Here is a tiny trained network, its code and every weight. The questions are about switching its units off for an input and a class, where a switched-off unit gives its printed mean instead of its output.

import numpy as np


def w(rows, s, z=0):
    codes = np.array(rows[::2]) - 128.0
    scale = np.full(codes.shape[1], s)
    scale[-1] = z or s
    return codes * scale


def norm(h):
    return h / np.sqrt((h * h).mean(-1, keepdims=True) + 1e-5)


def f(y):
    return np.maximum(y, 0)


def log_softmax(a):
    a = a - a.max(-1, keepdims=True)
    return a - np.log(np.exp(a).sum(-1, keepdims=True))


def net(x, mask):
    res = np.array(x, float).reshape(1, 7) / 4 @ E
    u = 0
    for l in range(2):
        y = f(norm(res) @ A[l][:, :-1].T + A[l][:, -1])
        res = res + np.where(mask[u : u + 5], y, B[l][:, -1]) @ B[l][:, :-1]
        u += 5
    return log_softmax(norm(res)[-1] @ U[:, :-1].T + U[:, -1])


A, B = {}, {}
E = w([
[138,144,231,165,162,229,222,162,77,160],'x0',
[135,115,150,82,234,203,58,126,212,110],'x1',
[191,140,114,62,176,186,191,158,111,2],'x2',
[195,51,110,83,174,86,137,188,113,123],'x3',
[162,202,88,52,29,168,172,34,171,172],'x4',
[175,112,146,69,127,252,123,154,169,208],'x5',
[55,116,148,128,146,154,110,37,123,122],'x6',
],0.0038)
A[0] = w([
[82,106,213,158,213,205,77,85,169,190,2],'L0N0',
[253,96,149,73,209,198,178,222,141,135,133],'L0N1',
[76,135,211,144,201,156,228,60,62,18,162],'L0N2',
[99,76,240,220,242,131,173,210,61,114,147],'L0N3',
[218,82,88,76,75,57,137,144,122,210,61],'L0N4',
],0.0054,0.0018)
B[0] = w([
[74,136,149,130,131,194,175,165,87,150,205],'L0N0',
[166,254,152,136,159,126,92,20,127,54,249],'L0N1',
[97,56,197,64,127,87,172,118,167,181,233],'L0N2',
[149,102,16,99,43,93,27,187,144,135,254],'L0N3',
[73,57,130,136,109,68,138,206,130,169,207],'L0N4',
],0.0085,0.0054)
A[1] = w([
[124,222,102,138,5,54,229,81,93,110,80],'L1N0',
[149,143,144,100,148,76,114,97,95,66,253],'L1N1',
[77,150,255,142,199,218,155,82,175,218,124],'L1N2',
[154,172,111,184,48,120,181,103,83,160,21],'L1N3',
[40,112,99,204,175,67,111,66,146,100,73],'L1N4',
],0.0061,0.0027)
B[1] = w([
[74,162,131,166,89,224,139,139,63,177,255],'L1N0',
[177,93,178,150,211,151,142,126,166,146,226],'L1N1',
[134,55,198,101,178,141,254,99,84,139,226],'L1N2',
[94,154,30,190,142,193,96,82,101,83,167],'L1N3',
[205,174,145,82,188,152,119,131,166,51,180],'L1N4',
],0.0077,0.0055)
U = w([
[75,214,69,176,80,190,99,128,62,138,2],'0',
[230,179,136,94,214,62,57,115,187,44,135],'1',
[121,136,230,90,181,159,255,89,100,147,246],'2',
[58,37,88,108,64,18,102,218,130,182,118],'3',
],0.0096,0.00072)

Each question gives the input, the list of numbers given to net, and the class t.
The units are the neurons (one row each of A and B). Each row of codes is followed by its name. A weight is (code - 128) times the scale printed after its matrix; where a second scale follows, it is the last column's (A, B and U).
mask holds one flag per neuron, layer by layer. A switched-off neuron (its flag False) gives its mean, the last column of its row in B, instead of its output. The means were averaged over made-up inputs and are rounded, as every weight is.
A unit's drop is (log p(t) with every unit on - log p(t) with that unit switched off) / (log p(t) with every unit on - log p(t) with every unit switched off).
The circuit of an input: a set's keep is (log p(t) with only the set's units on - log p(t) with every unit switched off) / (log p(t) with every unit on - log p(t) with every unit switched off). Starting from all 10 units, units are removed one at a time, each time the one whose removal leaves the highest keep (on an exact tie, the one counted first), for as long as the keep stays at least 0.8.
units of the circuit, in order: the units of the circuit, biggest drop first
unit that matters most: the unit with the biggest drop
k most important neurons: the k neurons with the biggest drops, biggest first
k most important neurons of layer l: the k neurons of layer l with the biggest drops, biggest first
input [7,1,7,2,-2,1,6], class 1: unit that matters most	L0N3
input [7,5,-1,6,-8,4,6], class 1: 3 most important neurons	(L0N3, L0N1, L1N0)
input [-1,-3,7,-5,6,2,-3], class 0: 2 most important neurons	(L1N2, L1N0)
input [1,-6,8,7,-6,3,7], class 1: units of the circuit, in order	(L0N1, L0N3)
input [-5,-4,6,2,7,-1,-7], class 0: 4 most important neurons	(L1N0, L0N2, L0N3, L1N2)
input [-5,-8,1,0,3,-4,2], class 0: 2 most important neurons of layer 0	(L0N3, L0N2)
input [2,-4,-8,8,7,8,4], class 3: 2 most important neurons	(L0N4, L0N1)
input [-6,6,1,-8,2,8,-7], class 2: 3 most important neurons	(L0N3, L1N2, L1N4)
input [-2,-5,2,0,5,-7,-6], class 0: 2 most important neurons	(L1N0, L0N3)
input [5,-1,0,4,0,-3,-5], class 1: 2 most important neurons	(L0N1, L0N3)
input [7,-1,-8,-3,-7,5,1], class 3: 3 most important neurons	(L0N3, L0N1, L1N0)
input [-8,2,-6,7,-1,-8,-3], class 1: 2 most important neurons of layer 1	(L1N4, L1N0)
input [4,-5,0,2,2,-3,-1], class 3: 2 most important neurons	(L0N1, L0N2)
input [-7,5,-7,0,-4,0,8], class 2: 3 most important neurons	(L0N3, L0N0, L1N2)
input [3,-1,5,5,-4,2,-6], class 1: units of the circuit, in order	(L0N1)
input [-7,-5,5,-7,-4,-8,1], class 2: 3 most important neurons of layer 1	(L1N0, L1N1, L1N3)
input [-8,-5,7,1,-1,5,7], class 1: 3 most important neurons of layer 1	(L1N2, L1N0, L1N1)
input [4,8,0,3,-3,-3,6], class 3: 3 most important neurons	(L0N3, L0N2, L0N0)
input [4,3,2,3,0,-8,-1], class 3: 2 most important neurons of layer 0	(L0N3, L0N2)
input [2,-6,5,1,-3,-1,0], class 3: most important neuron of layer 0	(L0N3)
input [1,-5,8,0,-2,4,5], class 1: 3 most important neurons of layer 0	(L0N3, L0N0, L0N1)
